Below is a small trained network, with its code and all its weights. Each question gives an input and a target symbol and asks what happens when units are switched off, that is, made to give their printed mean instead of their output.

import numpy as np


def w(rows, s, z=0):
    codes = np.array(rows[::2]) - 128.0
    scale = np.full(codes.shape[1], s)
    scale[-1] = z or s
    return codes * scale


def f(y):
    return np.maximum(y, 0)


def softmax(a):
    e = np.exp(a - a.max(-1, keepdims=True))
    return e / e.sum(-1, keepdims=True)


def log_softmax(a):
    a = a - a.max(-1, keepdims=True)
    return a - np.log(np.exp(a).sum(-1, keepdims=True))


def net(x, mask):
    ids = ['αβγζηθμξτψ'.index(c) for c in x.split()]
    T = len(ids)
    res = E[ids] + P[:T]
    r = res
    for j in range(2):
        rows = slice(2 * j, 2 * j + 2)
        q, k, v = (r @ M[0][rows].T for M in (Q, K, V))
        z = softmax(np.where(np.tri(T) > 0, q @ k.T / 2**0.5, -1e9)) @ v
        o = O[0][rows]
        res = res + np.where(mask[j], z, o[:, -1]) @ o[:, :-1]
    y = f(res @ A[0][:, :-1].T + A[0][:, -1])
    res = res + np.where(mask[2:26], y, B[0][:, -1]) @ B[0][:, :-1]
    return log_softmax(res[-1] @ U[:, :-1].T + U[:, -1])


Q, K, V, O, A, B = {}, {}, {}, {}, {}, {}
E = w([
[152,121,187,141],'α',
[155,171,101,120],'β',
[141,221,159,113],'γ',
[112,178,118,142],'ζ',
[165,138,112,10],'η',
[108,166,70,108],'θ',
[217,111,117,242],'μ',
[6,157,56,97],'ξ',
[86,101,39,211],'τ',
[73,126,205,44],'ψ',
],0.014)
P = w([
[66,55,72,86],'0',
[194,254,125,148],'1',
[208,245,98,143],'2',
[218,237,90,148],'3',
[206,235,104,148],'4',
[203,230,90,143],'5',
[203,204,89,131],'6',
[185,209,89,145],'7',
[205,208,78,146],'8',
[176,167,57,143],'9',
],0.0063)
Q[0] = w([
[120,48,115,157],'head 1',
[187,182,57,136],'head 1',
[175,249,60,136],'head 2',
[136,203,91,118],'head 2',
],0.013)
K[0] = w([
[133,191,145,186],'head 1',
[144,79,168,91],'head 1',
[93,2,99,135],'head 2',
[137,79,134,146],'head 2',
],0.013)
V[0] = w([
[67,194,154,171],'head 1',
[47,131,73,75],'head 1',
[254,125,197,15],'head 2',
[61,239,160,91],'head 2',
],0.0082)
O[0] = w([
[31,129,172,114,123],'head 1',
[105,119,70,167,178],'head 1',
[171,214,119,71,2],'head 2',
[55,184,250,127,120],'head 2',
],0.011,0.0052)
A[0] = w([
[138,71,151,158,142],'neuron 1',
[157,88,70,173,155],'neuron 2',
[146,52,37,135,116],'neuron 3',
[152,95,161,50,101],'neuron 4',
[150,105,137,83,21],'neuron 5',
[107,76,121,68,93],'neuron 6',
[145,136,102,104,92],'neuron 7',
[89,216,102,254,135],'neuron 8',
[147,204,152,92,83],'neuron 9',
[136,190,67,135,37],'neuron 10',
[90,152,154,26,153],'neuron 11',
[209,111,215,164,180],'neuron 12',
[70,91,107,88,90],'neuron 13',
[99,143,78,69,115],'neuron 14',
[189,120,129,116,180],'neuron 15',
[61,104,212,179,84],'neuron 16',
[160,118,104,217,58],'neuron 17',
[112,116,139,161,79],'neuron 18',
[206,70,204,99,196],'neuron 19',
[181,164,115,192,105],'neuron 20',
[178,117,162,147,131],'neuron 21',
[172,114,170,186,255],'neuron 22',
[59,154,86,93,109],'neuron 23',
[88,156,124,101,106],'neuron 24',
],0.0097,0.0033)
B[0] = w([
[115,126,119,91,171],'neuron 1',
[166,180,204,50,237],'neuron 2',
[147,140,210,101,237],'neuron 3',
[151,156,136,115,142],'neuron 4',
[88,149,155,149,131],'neuron 5',
[204,129,165,184,138],'neuron 6',
[165,101,111,135,145],'neuron 7',
[149,57,159,136,254],'neuron 8',
[122,42,101,139,167],'neuron 9',
[127,105,118,81,168],'neuron 10',
[221,132,141,204,167],'neuron 11',
[117,159,1,126,179],'neuron 12',
[140,171,143,173,152],'neuron 13',
[130,212,150,229,158],'neuron 14',
[99,181,126,140,173],'neuron 15',
[106,68,96,55,178],'neuron 16',
[177,132,129,159,217],'neuron 17',
[120,82,83,121,150],'neuron 18',
[100,217,120,71,161],'neuron 19',
[116,97,124,143,200],'neuron 20',
[88,201,54,162,156],'neuron 21',
[51,111,63,58,204],'neuron 22',
[138,146,106,203,165],'neuron 23',
[122,105,125,163,150],'neuron 24',
],0.0056,0.0092)
U = w([
[217,118,12,181,77],'α',
[171,191,222,191,226],'β',
[118,170,97,236,138],'γ',
[164,188,153,254,62],'ζ',
[151,163,140,208,140],'η',
[143,189,98,133,64],'θ',
[225,44,158,163,107],'μ',
[81,104,96,87,85],'ξ',
[224,161,139,86,137],'τ',
[94,181,69,68,255],'ψ',
],0.0088,0.0037)

Each question gives the input, a string of symbols that net reads in full, and the target symbol t.
The units are the heads (2 rows each of Q, K, V and O) and the neurons (one row each of A and B). Each row of codes is followed by its name. A weight is (code - 128) times the scale printed after its matrix; where a second scale follows, it is the last column's (O, A, B and U).
mask holds one flag per unit, heads first, then neurons. A switched-off unit (its flag False) gives its mean, the last column of its rows in O or B, instead of its output. The means were averaged over made-up inputs and are rounded, as every weight is.
A unit's drop is (log p(t) with every unit on - log p(t) with that unit switched off) / (log p(t) with every unit on - log p(t) with every unit switched off).
The circuit of an input: a set's keep is (log p(t) with only the set's units on - log p(t) with every unit switched off) / (log p(t) with every unit on - log p(t) with every unit switched off). Starting from the 12 units with the biggest drops (on a tie, the unit counted first), units are removed one at a time, each time the one whose removal leaves the highest keep (on an exact tie, the one counted first), for as long as the keep stays at least 0.8.
units of the circuit, in order: the units of the circuit, biggest drop first
unit that matters most: the unit with the biggest drop
top k neurons: the k neurons with the biggest drops, biggest first
heads that matter: for each layer, one digit per head in row order, 1 if its drop is at least 0.15 and else 0, layers parted by /
drop of u: that unit's drop, to one decimal
input β μ η α μ μ η μ β γ, target α: heads that matter => 11
input ξ γ γ ζ τ, target ξ: units of the circuit, in order => (head 2; neuron 16; head 1)
input τ θ ψ ψ μ, target μ: units of the circuit, in order => (head 2; neuron 3)
input μ η η θ α μ η γ, target τ: heads that matter => 11
input α ψ τ α ζ β τ ξ, target γ: heads that matter => 00
input μ τ ζ μ ψ α, target ψ: unit that matters most => head 1
input τ μ ζ ψ μ μ τ η, target μ: heads that matter => 01
input μ ψ η τ τ, target μ: heads that matter => 01
input μ γ ψ μ τ β η θ, target τ: units of the circuit, in order => (head 2; neuron 2; neuron 3; head 1)
input η γ ζ θ, target α: top 2 neurons => (neuron 9; neuron 3)
input μ μ ξ ψ γ μ ζ θ, target τ: heads that matter => 01
input τ ζ θ ζ η η β τ ζ ζ, target μ: heads that matter => 01
input η ζ η η μ μ, target α: units of the circuit, in order => (neuron 12; head 1)
input η α ζ θ β, target α: top 3 neurons => (neuron 9; neuron 3; neuron 2)
input θ γ α, target ψ: heads that matter => 00
input ψ τ β γ ψ α η ψ, target β: top 2 neurons => (neuron 11; neuron 22)
input ψ θ τ ξ, target γ: top 4 neurons => (neuron 2; neuron 23; neuron 3; neuron 14)
input μ μ μ η η α θ ψ μ η, target τ: drop of neuron 19 => 0.0
input τ β γ ψ θ γ, target μ: drop of head 2 => 0.7
input η ζ ψ ζ η, target α: drop of neuron 3 => 0.3
